Each row comes from the steps of one path. Every step used is in the known rows, and no mark comes twice. Write the path behind each row, first mark first.
Each row is shifted at random along 5 fixed directions that mean nothing.
Known rows:
T-K-W-J: 196 48 10 -19 -225 239 356 -142 106 -47 -186 -306 -230 -27 -238 200 565
 -371 -388 215 -72 87 -25 94 -313 -271 160 169 -593 61 -387 -114 176 66
 -129 -106 -454 -304 -100 153 44 103 -29 224 287 -166 190 -29 -193 -283
 624 -237 48 18 -8 270 43 -57 208 91 322 261 -69 -8
J-K-H-L-G: -41 112 -224 -17 -14 56 38 0 -144 206 135 39 -43 -36 125 32 84 79 85 -97
 -77 117 209 46 145 70 -186 -74 195 70 -1 -131 -62 -157 87 -43 121 69 62
 -85 85 -17 -83 -28 -149 -17 -223 154 -86 69 189 1 -120 -146 64 26 -217
 -71 -187 -63 127 -91 150 102
W-J-K-C-L-G-H: -90 444 -180 -3 -176 30 43 -26 -171 -46 259 126 107 120 138 64 44 -110
 -65 -156 180 112 253 -18 72 147 -352 153 255 -4 -230 27 205 -181 -56
 -350 113 30 31 72 30 31 58 -13 -182 -214 -398 201 -217 17 231 51 -103
 -123 220 239 -311 -20 71 -116 77 4 14 150
E-C-L-J: 112 6 -170 -179 26 -143 141 61 245 3 60 161 -72 15 -7 46 -65 -61 22 154
 111 -83 -92 -82 190 -29 -239 -213 -277 2 228 -118 40 -126 53 -159 160
 -84 96 -269 56 60 40 -118 55 -2 -62 142 -82 -27 145 21 169 -169 1 -3
 -119 -1 -126 75 -55 -98 -84 -13
C-L-G-W-K-H: 49 111 -261 -175 -151 53 107 -206 -148 192 50 -3 -84 -81 21 258 202 -45
 -104 -18 -51 146 109 74 115 92 -25 13 -196 66 -120 -187 -13 -288 -89
 -128 45 -213 124 -98 217 10 -114 -36 55 -44 -108 156 -60 6 526 -101
 -114 -192 8 51 -457 101 -200 83 310 78 66 242
G-W-Z-H-E-J-T: 212 89 232 -224 -142 296 -39 -15 -181 -116 -154 -260 -232 160 53 56 196
 -186 -28 115 -185 -71 351 -74 -117 -101 -71 122 -8 161 -389 -72 284 45
 -131 23 -385 219 75 247 49 -317 -87 -17 16 -58 -227 110 -216 -406 435
 -149 124 -189 217 325 117 -145 -91 -54 234 -93 -83 146
C-L-G-H-E: 42 140 -322 -80 -243 25 -143 67 24 45 116 279 -4 -4 -160 -38 -44 -142
 151 182 -291 -21 59 -67 151 -27 -369 -127 112 175 186 -171 21 -96 -31
 24 161 231 -21 2 -118 -128 211 -154 23 -80 -310 252 18 -160 96 -30 142
 80 -155 64 -128 300 -230 -142 -50 -167 86 168
H-C-L-E-J-T-K-W-Z: 17 178 134 -242 -216 211 71 114 313 -248 75 199 -8 290 -20 0 34 -430 -86
 263 52 -37 138 -118 110 0 -319 82 -220 179 211 227 164 -205 -147 -435
 65 -171 -10 -178 -33 153 142 74 156 -147 32 58 -347 -168 300 7 -22 -35
 123 202 -161 -167 -44 -165 137 237 141 57
Z-W-H-C-L-J-T-K: 68 84 284 39 -227 361 108 -49 348 75 -243 -99 -220 279 -94 -61 510 -245
 -151 165 -46 54 130 -16 -128 -205 -215 8 -122 341 -23 57 14 -31 141 -65
 -281 -191 70 7 317 129 -242 50 53 -10 106 -34 -352 36 652 190 7 -484
 317 234 18 -345 64 122 256 42 -60 71
J-Z-W-K-H-C-L-E: 104 416 -35 -35 -380 422 138 -111 -16 -170 67 174 -45 147 -76 192 226
 -300 -283 131 59 -36 85 160 116 75 -3 207 -210 18 -143 -28 347 -296
 -188 -275 25 -308 -30 -65 39 148 145 284 212 -45 -78 173 -133 -211 519
 -30 -101 40 -22 278 -438 72 -31 -231 396 286 168 94
T-K-H-C-L-G-W: -135 207 -294 -142 -264 58 -107 -26 220 10 288 436 65 129 -71 109 -99
 -187 133 81 -71 77 -58 -100 291 197 -331 -84 -118 103 203 17 -82 -270
 -111 -235 276 -226 -37 -396 33 67 131 -28 201 -89 -137 201 -5 74 77 115
 -61 25 -168 -86 -576 105 -115 -143 175 147 173 169
W-H-L-J-T-C: 172 136 11 -87 9 8 144 -107 217 48 -115 -67 -159 66 53 -27 282 -30 -123
 142 -44 14 8 -18 174 -174 -87 -120 -280 101 -139 -263 234 -61 147 -33
 -160 -79 105 -56 51 11 -98 20 27 58 -79 119 -246 -26 384 -4 42 -232 105
 192 -23 -285 -125 8 198 -148 -47 91
J-T-K-C-L-G-H-E-Z-W: 113 277 -280 -196 -337 58 -88 -42 63 11 253 238 66 144 -3 -21 14 -24 -21
 159 -135 -106 59 -91 287 57 -436 -71 88 155 -181 -6 268 -160 -135 -217
 -40 127 103 -141 -40 21 48 -156 -7 -167 -260 262 -471 -275 194 33 125
 -60 -54 349 -411 112 -139 -141 147 44 1 281
K-H-E-C: 130 35 205 187 4 567 109 -117 -5 69 -254 -493 -273 224 32 7 525 -190
 -149 11 34 68 293 -89 -67 -85 -2 -43 2 177 -421 13 -54 87 319 99 -369
 93 92 194 188 -175 -236 78 -221 3 3 2 -363 -212 368 -9 11 -411 376 55
 248 -352 284 121 209 -118 -18 -11
T-C-L-G: -90 393 -282 -97 -244 -98 -1 185 149 -126 166 395 286 62 -35 -51 -197
 -178 -78 11 32 22 -70 -51 342 228 -219 101 -11 24 101 -66 165 -215 -99
 -248 288 -25 -115 -101 -189 34 353 -131 150 -62 -253 179 -2 33 -124 -1
 13 306 -126 97 -248 118 -112 -333 33 66 123 106
K-H-E-J-G: 200 166 -147 -6 34 300 44 -80 -240 124 -75 -262 -139 -36 129 147 286 -58
 30 10 -45 -5 202 -43 91 -12 -24 -37 -70 -34 -551 -264 149 16 78 134
 -348 180 43 123 43 -156 34 45 -141 -82 -230 222 -218 -278 366 -228 -94
 -33 116 261 -20 -90 26 21 203 -109 12 97
E-H-L-J-W: -56 -111 100 -184 17 219 136 14 250 77 -126 -118 -273 176 116 78 205
 -266 -7 138 2 131 74 -58 -22 40 105 72 -548 34 174 -146 -121 -221 -9
 -132 -13 -388 71 -181 339 26 -156 86 139 -25 155 -48 -85 74 442 -53 -15
 -348 146 -30 -176 -233 -83 62 364 133 58 -76
G-H-C-L-J: 202 71 -306 -182 84 -205 179 -210 89 96 97 54 -83 -65 -95 161 38 137 79
 97 177 -156 -160 -90 192 -79 -88 -251 -379 -193 -91 -383 133 -175 -32
 -78 117 -185 132 -230 40 10 -26 53 177 -10 -132 219 -78 38 277 16 206
 -153 -35 3 -379 41 -139 155 204 -145 -148 115
K-C-L-G-H-E-Z-W-J-T: 198 312 -335 -238 -277 -54 -65 -89 -52 -58 262 199 16 100 83 64 5 -69
 -54 164 -120 -113 81 -78 269 77 -377 -85 -139 49 -294 -111 467 -122
 -213 -292 -52 161 136 -107 -139 -76 60 -154 -28 -172 -432 329 -446 -406
 295 -142 121 -6 34 465 -449 182 -191 -183 116 28 -29 259
W-Z-H-C-L-J-T-K: 246 326 -98 -276 7 -303 198 -105 -108 16 106 24 112 2 73 42 -70 201 -72
 -10 175 -197 -10 -41 305 -67 -221 -107 -65 -94 -349 -224 370 -142 -55
 -189 65 0 195 -182 -77 -39 -44 -39 24 19 -335 214 -235 -35 279 1 163
 -176 124 296 -353 -160 -237 -1 260 -138 -155 211
J-W-Z-H-E: 15 343 -55 -237 -151 -19 -143 -3 -352 -156 199 143 117 61 119 10 -306
 -112 -49 -64 -162 -114 148 -26 203 226 -40 209 125 -93 -289 -70 341 -20
 -256 -54 146 139 -30 -44 -214 -290 216 -21 -36 -35 -399 193 -47 -260
 -26 -194 70 139 -29 249 -329 136 -155 -309 243 5 102 21
W-Z-H-E: 114 -205 -133 -322 310 -122 296 -67 -24 105 72 -113 -144 -43 -73 222 62
 144 153 150 99 -149 -47 19 155 -32 156 -148 -617 -208 20 -478 -111 -51
 -225 -16 182 -347 199 -377 34 100 -207 -31 206 11 14 -67 147 -65 155
 -193 -16 -174 21 -90 -267 42 -341 204 296 44 -77 9
L-J-K-C: -135 -50 78 4 55 168 197 73 151 -106 192 68 -94 153 -3 80 63 -93 48 -19
 185 70 138 -23 -130 -91 -210 -71 -42 -55 152 167 16 -63 3 -208 -6 -198
 81 -130 146 254 -47 65 17 -159 87 -60 -23 71 98 145 -118 -170 161 6 -67
 -203 183 95 18 88 -23 -66
Z-H-C-L-G: -116 206 -136 -22 -193 37 -146 137 78 30 184 304 96 158 -63 -136 -116
 -96 105 -75 -48 -45 116 -135 221 182 -410 -103 374 134 258 64 -34 -119
 57 -103 278 130 3 -114 -47 -149 40 -192 -70 -3 -283 193 -41 91 -52 132
 126 -54 144 32 -184 -26 -91 -83 -43 -146 107 80
T-K-H-C-L-E: 57 306 -45 45 -214 366 174 -94 211 -46 8 69 -11 155 -126 122 252 -264
 -151 227 131 40 -66 20 163 -57 -54 74 -290 90 -71 -26 39 -283 34 -219
 60 -330 -14 -137 25 221 135 269 168 -38 75 117 -115 -14 348 71 -55 -18
 -70 -9 -294 -31 74 -118 318 177 142 103
T-J-W-Z-H-E: 68 124 8 -290 -40 -49 -74 146 -84 -166 175 180 -38 58 -87 -41 -213 -142
 122 97 -376 -172 183 -143 89 54 -253 -111 41 47 -44 -65 233 164 -152 44
 125 131 -55 -180 -246 -210 226 -116 5 -109 -372 239 95 -236 -9 -242 161
 29 -16 246 -144 89 -227 -118 106 -164 21 -1
W-H-L-C: -4 123 -121 -40 -85 145 123 64 220 -9 -56 81 -121 131 10 54 102 -269
 -139 178 89 113 -81 85 196 15 52 84 -451 40 155 -249 -54 -218 90 -162
 169 -290 6 -208 92 40 -42 179 98 53 80 -17 37 66 201 60 -43 -100 6 -119
 -218 -98 -72 -89 136 101 159 -84
K-W-H-C-L: 53 444 -76 -13 -182 31 -100 -255 -122 33 -47 -18 60 100 155 16 101 -181
 -294 -116 118 25 44 -26 216 228 75 224 -19 -36 -414 -71 221 -144 125
 -112 44 -61 -27 -4 25 -254 66 154 -106 26 -145 186 -432 41 314 -51 19
 -16 157 118 -392 -164 82 -217 331 40 110 24
K-C-L-G: -3 59 -233 -31 -175 29 56 97 261 0 88 225 56 111 -86 -20 75 -210 -43 120
 54 4 -1 -81 207 54 -259 -120 -187 61 216 -39 24 -120 -50 -256 140 -103
 -10 -172 11 71 88 -143 135 -95 -15 59 -94 -5 70 33 27 45 3 16 -134 24
 -61 -92 -44 117 72 60
G-W-Z-H-L: 65 332 -14 -234 -189 -76 -102 -63 -212 -52 8 54 -35 45 129 -12 -162 -152
 -51 -24 -78 -48 132 -43 143 171 -10 263 53 6 -173 -205 180 -161 -147
 -98 165 6 -32 47 -19 -367 74 15 107 84 -281 178 -9 -108 152 -25 188 -20
 6 120 -258 27 -257 -292 270 -67 55 72
G-H-C-L-E-Z-W-J-T-K: 209 196 28 -158 -396 349 227 -38 363 -174 13 87 -185 233 -257 180 423
 -317 -157 439 -24 -76 -74 48 -75 -198 -152 87 -584 176 -29 -93 277 -225
 -299 -348 -187 -384 15 -92 71 334 -31 222 384 -168 50 84 -274 -326 659
 2 77 -131 -47 347 -266 71 -44 -19 320 296 -51 157
Z-H-E-G-W: 100 158 -174 -192 -228 100 -85 -76 -232 -28 144 45 -64 33 -56 206 -50
 -95 11 112 -178 -54 0 -7 2 96 27 160 -56 -58 -243 -220 124 -177 -159 38
 -60 -10 22 11 -73 -199 130 -10 101 -61 -162 226 -56 -253 172 -133 104
 138 -149 130 -276 195 -99 -119 261 15 27 130
K-W-J-Z-H-E: -165 346 52 -128 -193 106 -167 20 -184 -274 276 218 4 164 141 37 -271
 -356 -16 29 -124 18 168 -40 36 226 -80 351 113 -37 -66 217 265 -21 -207
 -228 71 4 -59 -36 -192 -171 226 83 -32 -122 -256 123 -80 -228 -15 -144
 -15 223 -11 234 -368 99 25 -314 184 195 221 -12
J-K-H-E-C-L-G-W: -33 208 -55 -17 -325 495 -12 41 19 -17 35 30 -163 243 4 138 271 -359 -15
 49 -111 152 337 -26 -7 113 -289 108 76 260 -22 3 -50 -201 22 -128 -35
 25 -4 25 219 -103 15 9 -51 -136 -150 121 -303 -170 414 62 -68 -213 115
 52 -143 -47 46 -178 238 55 130 103
T-J-G-H-E-Z-W-K-C: -153 109 -13 -128 -39 227 -41 134 126 -114 390 238 -135 226 -45 36 -1
 -173 238 -11 -133 -26 274 -184 -40 137 -513 -148 210 73 141 147 -7 -41
 -52 -120 90 -110 46 -216 72 171 -11 -99 -123 -255 -209 140 -129 -117 69
 65 -102 -227 215 284 -282 -46 50 156 -1 -35 -10 39
H-C-L-J-G-W: 218 368 -235 -156 -148 -155 78 -233 -198 -1 43 18 71 -40 107 214 -15 -85
 -97 -133 197 -104 -35 -98 179 185 -94 79 -145 -199 -436 -344 280 -248
 -99 -138 6 -36 57 42 37 -274 173 59 60 -26 -160 256 -407 -52 304 14 111
 90 57 220 -396 18 20 -173 380 -30 -104 134
E-J-K-H-L: 153 593 -297 -70 -151 85 69 -4 -284 -32 98 19 26 -107 250 181 -30 -49
 -188 -5 94 69 63 174 154 49 104 312 -50 -145 -573 -232 499 -309 -48
 -120 -89 66 -131 91 -99 -47 255 305 15 -24 -451 340 -121 -162 342 -170
 -34 228 -168 284 -334 3 -100 -348 227 21 91 108
T-K-H-L-E-Z-W: -12 25 126 -113 7 341 195 -122 98 187 -81 -190 -197 125 96 35 243 -124
 -76 129 73 78 85 -7 119 80 47 104 -201 161 -40 2 -262 -267 96 -157 35
 -356 184 -151 263 160 -199 111 -25 50 228 50 -224 23 393 41 -54 -391
 179 -30 -289 -142 -86 72 466 109 120 42
L-J-K-W-Z: -166 -116 204 -195 87 65 185 90 -74 -77 51 -71 -102 115 66 36 -5 -158 49
 -87 56 101 312 -55 -177 18 -64 87 -69 -14 131 141 -78 7 -59 -194 47
 -169 105 -72 185 62 -79 0 39 -146 61 -113 24 23 229 -46 -139 -216 288
 33 -104 -234 -5 43 197 115 75 -100
W-Z-H-E-C-L-J-T: 15 363 -45 -295 -175 -28 -36 283 120 -297 219 355 83 265 132 -18 -365
 -251 73 268 9 -85 81 -100 300 49 -302 114 -145 67 215 8 363 -214 -153
 -354 249 33 64 -257 -144 -6 209 -96 109 -39 -407 118 -20 -241 50 -13 99
 33 -39 208 -302 17 -278 -325 -15 63 112 97
H-C-L-J-W-Z: 356 151 -152 -272 -6 -267 232 -197 -123 24 -58 -69 0 -77 -9 96 63 -7
 -201 -75 102 -228 1 -58 234 33 -100 -204 -381 -211 -412 -381 381 -44
 -138 -109 50 -16 91 -111 -57 -262 63 -27 105 12 -223 239 -321 -157 389
 -164 232 -110 180 274 -228 -58 -175 -48 348 -124 -186 14
G-W-Z-H-L-E-J-T-K-C: 27 526 209 -243 -294 360 79 6 9 -313 80 -15 -12 364 232 58 -7 -476 -256
 173 217 46 237 -102 142 105 -111 486 -83 127 -304 141 361 -376 -173
 -534 -77 -200 41 78 15 -37 118 192 82 -99 -101 136 -346 -227 338 44 -1
 -72 170 272 -293 -246 61 -319 395 228 118 159
H-E-C-L: 81 439 -235 -106 -45 -134 15 -22 -43 -93 160 153 171 53 195 99 -257 -106
 -131 19 241 -64 -101 -4 333 240 -88 172 -76 -114 -167 -128 197 -308 -15
 -211 297 17 9 -127 -156 -79 225 37 -130 37 -253 163 -378 -71 -56 11 76
 123 -50 54 -314 115 -45 -284 100 16 3 45

Write each row's path:
264 79 -132 -336 11 -117 303 62 -101 92 -109 -224 -89 -26 -65 34 196
 -128 -142 42 -125 -116 178 -123 155 75 7 -69 -364 4 -313 -477 168 12
 -113 -97 0 -94 45 -73 -41 -268 -42 -133 121 -51 -228 187 -96 -136 396
 -347 193 -142 205 249 -148 -127 -308 23 426 -111 -46 58 -> T-J-W-Z-H-L-G
-6 263 -108 -215 -213 264 40 89 27 -111 -12 45 -14 278 96 122 43 -456
 -44 124 53 115 210 -126 284 267 -103 154 -409 118 -83 -153 6 -251 -96
 -326 168 -146 43 -157 87 -169 104 -63 148 -75 -224 82 -97 -225 284 -110
 -92 -78 137 -17 -345 -26 -145 -296 321 186 180 90 -> K-H-E-C-L-G-W-Z
25 99 -301 -352 -194 -111 81 105 77 -95 315 379 -52 100 -163 160 -84
 -122 182 149 -47 -91 65 -79 69 25 -294 -105 -319 -165 220 -239 177 -200
 -246 -272 243 -240 -16 -363 24 100 165 -15 379 -226 -255 217 76 -124
 336 -73 47 5 -76 169 -470 43 -290 -78 140 101 74 33 -> E-G-H-C-L-J-K-W-Z
102 420 -148 -95 -172 114 26 -71 -131 -59 100 72 131 135 83 112 15 -103
 -17 -37 273 -94 18 -90 301 259 -82 149 -42 -133 -251 -240 156 -344 -79
 -255 155 -88 81 8 26 -59 154 128 0 -80 -150 216 -298 -84 203 24 -16 57
 83 136 -415 22 -7 -183 321 53 58 121 -> J-G-H-C-L-E-Z
16 154 233 -131 -365 489 -35 202 200 -236 -31 116 -208 369 -78 -150 124
 -572 -123 214 -211 -60 306 -128 59 68 -277 128 22 297 305 84 99 -52 -92
 -230 88 -39 -86 -16 45 -179 58 -19 87 -31 -72 93 -108 -326 257 0 183
 -236 167 168 106 -130 -48 -209 125 22 191 -131 -> J-W-Z-H-L-E-C
79 80 137 -212 8 306 256 52 245 -53 -91 -17 -164 166 -79 60 254 -171 -24
 185 192 -143 113 -61 194 52 -53 54 -248 27 81 -165 3 -143 -95 -199 -10
 -301 78 -104 155 125 7 10 171 -57 104 122 -81 -23 340 -36 80 -227 144
 92 -33 -147 -114 91 325 14 -20 35 -> T-C-L-E-J-Z-H
-139 136 -88 -99 -53 34 -129 36 204 13 202 225 83 229 38 -92 -61 5 234
 64 -79 -2 152 -203 270 137 -401 -68 230 180 261 18 -72 -149 -28 -156
 205 60 94 -125 6 43 -25 -222 -89 -83 -193 53 -295 84 -66 173 -15 -175
 72 58 -191 -14 -154 -66 51 -68 91 248 -> J-T-C-L-G-H-E
47 477 -115 -135 -464 231 -137 -22 -47 -288 313 483 -55 110 -29 187 -80
 -326 -16 124 -185 26 99 88 88 66 -407 36 0 83 -26 112 411 -275 -176
 -262 155 28 -72 -114 -143 -5 380 227 82 -151 -380 441 -48 -319 344 -24
 -12 170 -166 246 -462 232 -80 -417 128 51 141 95 -> G-W-J-K-H-C-L-E-Z
-63 221 -313 -324 -137 -35 -79 4 49 19 295 223 67 85 127 103 -176 -136
 96 203 -70 47 68 -137 235 128 -263 137 -44 106 33 37 90 -288 -168 -299
 64 -14 68 -200 -28 76 109 -82 -12 -203 -201 194 -378 -92 188 -89 -18 24
 -118 163 -523 112 -171 -73 175 145 156 278 -> C-L-G-H-E-J-T-K-W
-124 314 -153 -114 -313 192 -1 21 81 -79 206 312 -48 109 -38 138 138
 -243 38 8 -181 157 212 4 62 120 -358 64 -14 157 32 -12 109 -137 -163
 -218 75 -126 -89 -105 71 75 149 -33 132 -192 -300 235 2 -47 339 -8 -127
 -53 -29 194 -321 64 -90 -200 186 73 113 156 -> T-C-L-G-W-J-K-H
-61 502 -177 -171 -438 147 17 89 -107 -185 236 304 -56 44 26 208 -131
 -437 -98 68 -111 129 66 63 -58 81 -118 430 -34 8 51 -136 319 -418 -273
 -237 67 -218 -110 80 34 -41 247 151 250 -73 -257 187 89 -150 375 12 13
 215 -186 300 -444 157 -82 -270 241 164 153 115 -> Z-H-L-J-G-W-K
34 230 -175 -140 -368 248 -58 64 -47 -48 143 267 -148 66 -61 223 2 -285
 113 241 -284 109 123 51 -75 -56 -236 109 -104 80 31 -100 147 -290 -95
 -62 -5 -35 -41 -47 62 3 310 68 187 -145 -236 276 32 -202 460 -34 -13 90
 -231 163 -311 212 -195 -278 196 68 142 156 -> C-L-J-K-H-E-G-W
126 274 -307 -274 -120 -108 102 -112 -101 -41 286 240 -68 -49 78 299
 -103 -176 -19 -18 30 -36 41 -8 142 123 -419 -51 -70 -53 2 -226 165 -341
 -120 -157 191 -38 126 -151 42 -51 139 -74 -113 -83 -242 270 -371 -189
 320 14 21 -86 7 235 -382 175 -89 -11 139 -89 -99 110 -> H-E-C-L-J-G-W-K
-52 246 185 -128 -223 258 128 97 130 -159 -106 -47 -87 306 -59 -54 100
 -484 -150 68 110 12 219 -176 -21 64 -18 249 -235 40 -1 52 138 -116 -38
 -293 29 -254 -24 7 120 -166 42 78 285 -51 -57 -3 -49 -48 399 -10 160
 -109 297 130 -201 -275 35 -160 343 153 133 -40 -> K-W-Z-H-C-L-J
129 367 79 -82 -184 242 312 17 -32 -158 -26 -83 2 253 -17 226 251 -353
 -234 124 365 -42 30 41 80 160 87 325 -418 -144 -247 -224 192 -351 -169
 -439 38 -403 74 16 2 67 74 181 165 -75 -46 87 -193 -111 469 -93 -60 13
 250 221 -260 -88 -7 -128 452 278 38 49 -> W-J-Z-H-C-L-E-G
-84 388 -213 -253 -166 109 -11 68 -187 -19 141 209 17 53 179 260 -68
 -299 -32 -5 42 197 161 120 120 249 -141 309 -109 54 -135 -194 72 -406
 -126 -190 173 -48 25 -41 62 -33 228 54 -91 -132 -321 246 -137 -36 384
 -123 -234 56 43 66 -448 124 -170 -252 297 74 95 112 -> C-L-G-W-H-E-J-K
18 199 -111 -209 -213 314 127 90 -32 -65 48 43 -102 221 29 202 190 -334
 0 68 2 102 315 -7 132 158 -202 91 -279 120 -60 -207 2 -222 -140 -251
 119 -121 42 -145 173 -62 26 -16 112 -142 -228 80 -140 -221 429 -73 -145
 -182 135 49 -277 -39 -163 -221 326 142 111 79 -> J-K-H-E-C-L-G-W-Z
13 -9 13 -70 -233 262 -89 -133 92 126 174 120 -312 168 -153 71 256 -179
 58 50 -234 -26 267 -61 -113 -26 -538 -168 331 194 231 65 -131 -168 29
 14 50 -44 96 -56 206 -73 -170 -190 -135 -70 -71 183 -310 -76 399 187
 145 -446 206 176 -41 -3 -69 205 22 -168 -62 128 -> Z-H-E-G-W-K-C-L
254 176 -7 -264 -83 156 439 -70 -349 124 -185 -451 -176 31 -18 237 392
 -174 -253 38 105 -17 291 49 -137 -55 161 283 -336 -120 -541 -428 153
 -205 -61 -111 -193 -185 165 175 185 -147 -58 56 106 -116 -83 96 -309
 -201 826 -272 85 -202 311 320 -162 -175 -147 -3 634 55 -48 83 -> C-L-J-K-W-Z-H-E-G
161 636 -192 -185 -436 145 67 -60 -104 -267 240 177 54 140 100 173 -71
 -239 -326 171 66 -12 36 74 100 -16 -116 321 -177 -53 -454 15 752 -408
 -238 -380 -126 -61 55 81 -86 82 228 186 136 -144 -387 259 -365 -392 479
 -48 93 145 -86 540 -576 134 -16 -319 272 212 3 260 -> G-H-E-Z-W-K-C-L-J-T
154 111 16 -181 -139 346 98 -200 50 -57 65 100 -282 87 -45 257 269 -232
 -49 95 29 -41 192 35 91 16 -256 -141 -174 56 -16 -25 138 -262 -88 -180
 -23 -193 102 -135 163 25 -5 156 51 -67 -55 287 -194 -173 590 -13 -47
 -267 129 142 -281 -35 -80 87 282 -2 6 111 -> G-W-K-H-C-L-E-J-Z
-164 108 15 -332 78 103 401 184 225 -205 149 59 -61 281 114 272 -70 -446
 -39 154 400 106 107 -31 39 190 49 331 -726 -153 276 -84 -65 -391 -250
 -546 350 -621 80 -380 200 279 32 145 263 -155 113 -214 -189 20 305 -27
 -176 -115 165 -77 -450 -142 -71 -142 397 457 121 -119 -> H-E-C-L-J-K-W-Z
